Here is a tiny trained network, its code and every weight. The questions are about switching its units off for an input and a class, where a switched-off unit gives its printed mean instead of its output.

import numpy as np


def w(rows, s, z=0):
    codes = np.array(rows[::2]) - 128.0
    scale = np.full(codes.shape[1], s)
    scale[-1] = z or s
    return codes * scale


def f(y):
    return np.maximum(y, 0)


def log_softmax(a):
    a = a - a.max(-1, keepdims=True)
    return a - np.log(np.exp(a).sum(-1, keepdims=True))


def net(x, mask):
    res = np.array(x, float).reshape(1, 8) / 4 @ E
    y = f(res @ A[0][:, :-1].T + A[0][:, -1])
    res = res + np.where(mask, y, B[0][:, -1]) @ B[0][:, :-1]
    return log_softmax(res[-1] @ U[:, :-1].T + U[:, -1])


A, B = {}, {}
E = w([
[127,130,130,125,122,127,121],'x0',
[128,127,130,135,127,122,133],'x1',
[203,44,50,160,228,185,1],'x2',
[126,128,133,123,125,125,128],'x3',
[128,135,133,128,131,128,120],'x4',
[34,67,196,198,90,192,75],'x5',
[129,129,133,137,133,120,128],'x6',
[182,25,91,185,29,33,138],'x7',
],0.0068)
A[0] = w([
[90,253,177,61,246,254,103,77],'n1',
[173,64,58,166,227,166,43,83],'n2',
[175,63,53,150,187,177,50,82],'n3',
[210,183,47,66,169,78,160,86],'n4',
[122,92,104,157,151,143,143,252],'n5',
[60,69,164,217,111,182,106,111],'n6',
[177,84,67,154,208,178,50,79],'n7',
[193,173,52,72,147,83,145,88],'n8',
[122,117,139,132,139,132,97,254],'n9',
[55,93,181,192,121,175,80,79],'n10',
],0.0059,0.0068)
B[0] = w([
[219,65,91,255,47,73,129,243],'n1',
[59,161,157,149,101,107,190,236],'n2',
[68,158,145,153,106,112,198,221],'n3',
[154,56,202,93,187,207,134,202],'n4',
[152,179,68,87,123,103,54,253],'n5',
[170,81,171,93,169,171,104,194],'n6',
[38,172,171,154,112,119,203,219],'n7',
[156,53,206,110,201,205,131,186],'n8',
[136,196,62,72,134,103,70,255],'n9',
[155,63,210,73,195,208,130,179],'n10',
],0.0076,0.0067)
U = w([
[37,175,182,154,108,110,255,67],'0',
[166,52,209,83,188,199,121,33],'1',
[135,162,92,107,135,111,95,254],'2',
[209,70,81,228,81,80,117,73],'3',
[127,171,81,89,135,125,92,184],'4',
[129,160,94,94,130,113,87,160],'5',
],0.0095,0.0043)

Each question gives the input, the list of numbers given to net, and the class t.
The units are the neurons (one row each of A and B). Each row of codes is followed by its name. A weight is (code - 128) times the scale printed after its matrix; where a second scale follows, it is the last column's (A, B and U).
mask holds one flag per neuron, in row order. A switched-off neuron (its flag False) gives its mean, the last column of its row in B, instead of its output. The means were averaged over made-up inputs and are rounded, as every weight is.
A unit's drop is (log p(t) with every unit on - log p(t) with that unit switched off) / (log p(t) with every unit on - log p(t) with every unit switched off).
The circuit of an input: a set's keep is (log p(t) with only the set's units on - log p(t) with every unit switched off) / (log p(t) with every unit on - log p(t) with every unit switched off). Starting from all 10 units, units are removed one at a time, each time the one whose removal leaves the highest keep (on an exact tie, the one counted first), for as long as the keep stays at least 0.8.
circuit, biggest first: the units of the circuit, biggest drop first
most important unit: the unit with the biggest drop
top k neurons: the k neurons with the biggest drops, biggest first
drop when u is switched off: that unit's drop, to one decimal
input [-3,6,8,-7,-6,-3,5,-6], class 0: circuit, biggest first	n7; n2
input [-5,-4,5,-5,-8,-5,-6,6], class 2: most important unit	n1
input [1,4,0,-1,7,-8,4,4], class 1: circuit, biggest first	n4; n8
input [-3,-2,-3,2,0,-5,-4,1], class 1: top 2 neurons	n4; n8
input [-7,-6,8,-2,-3,2,6,-7], class 0: top 2 neurons	n7; n2
input [-8,0,5,7,-5,4,0,4], class 5: circuit, biggest first	n1; n5
input [-6,6,8,4,-7,0,-6,-4], class 0: top 2 neurons	n7; n2
input [7,-8,-4,6,7,7,-3,-1], class 1: circuit, biggest first	n10; n6
input [0,-1,6,-8,-4,0,-8,7], class 4: top 2 neurons	n1; n5
input [-5,2,3,-8,-7,8,6,5], class 1: top 3 neurons	n10; n6; n1
input [2,-1,5,-2,3,6,1,6], class 1: top 3 neurons	n6; n10; n1
input [1,0,1,3,-8,0,8,7], class 2: top 2 neurons	n1; n5
input [6,-4,-3,-8,-1,7,5,-2], class 1: top 2 neurons	n10; n6
input [6,-5,-5,-6,6,0,1,-8], class 3: most important unit	n1
input [6,1,-3,-8,-4,-8,4,1], class 1: top 2 neurons	n4; n8
input [-2,0,-7,3,-1,8,8,6], class 1: top 2 neurons	n6; n10
input [0,6,5,-1,3,0,-7,5], class 4: top 3 neurons	n1; n5; n9
input [-3,-2,8,-1,1,-4,4,4], class 0: drop when n7 is switched off	0.2
input [3,5,2,0,5,4,-2,-8], class 3: drop when n1 is switched off	1.0
input [-7,0,-5,-1,1,-2,-3,-6], class 5: circuit, biggest first	n7
input [-1,2,-4,-1,-4,6,-6,1], class 1: drop when n6 is switched off	0.3
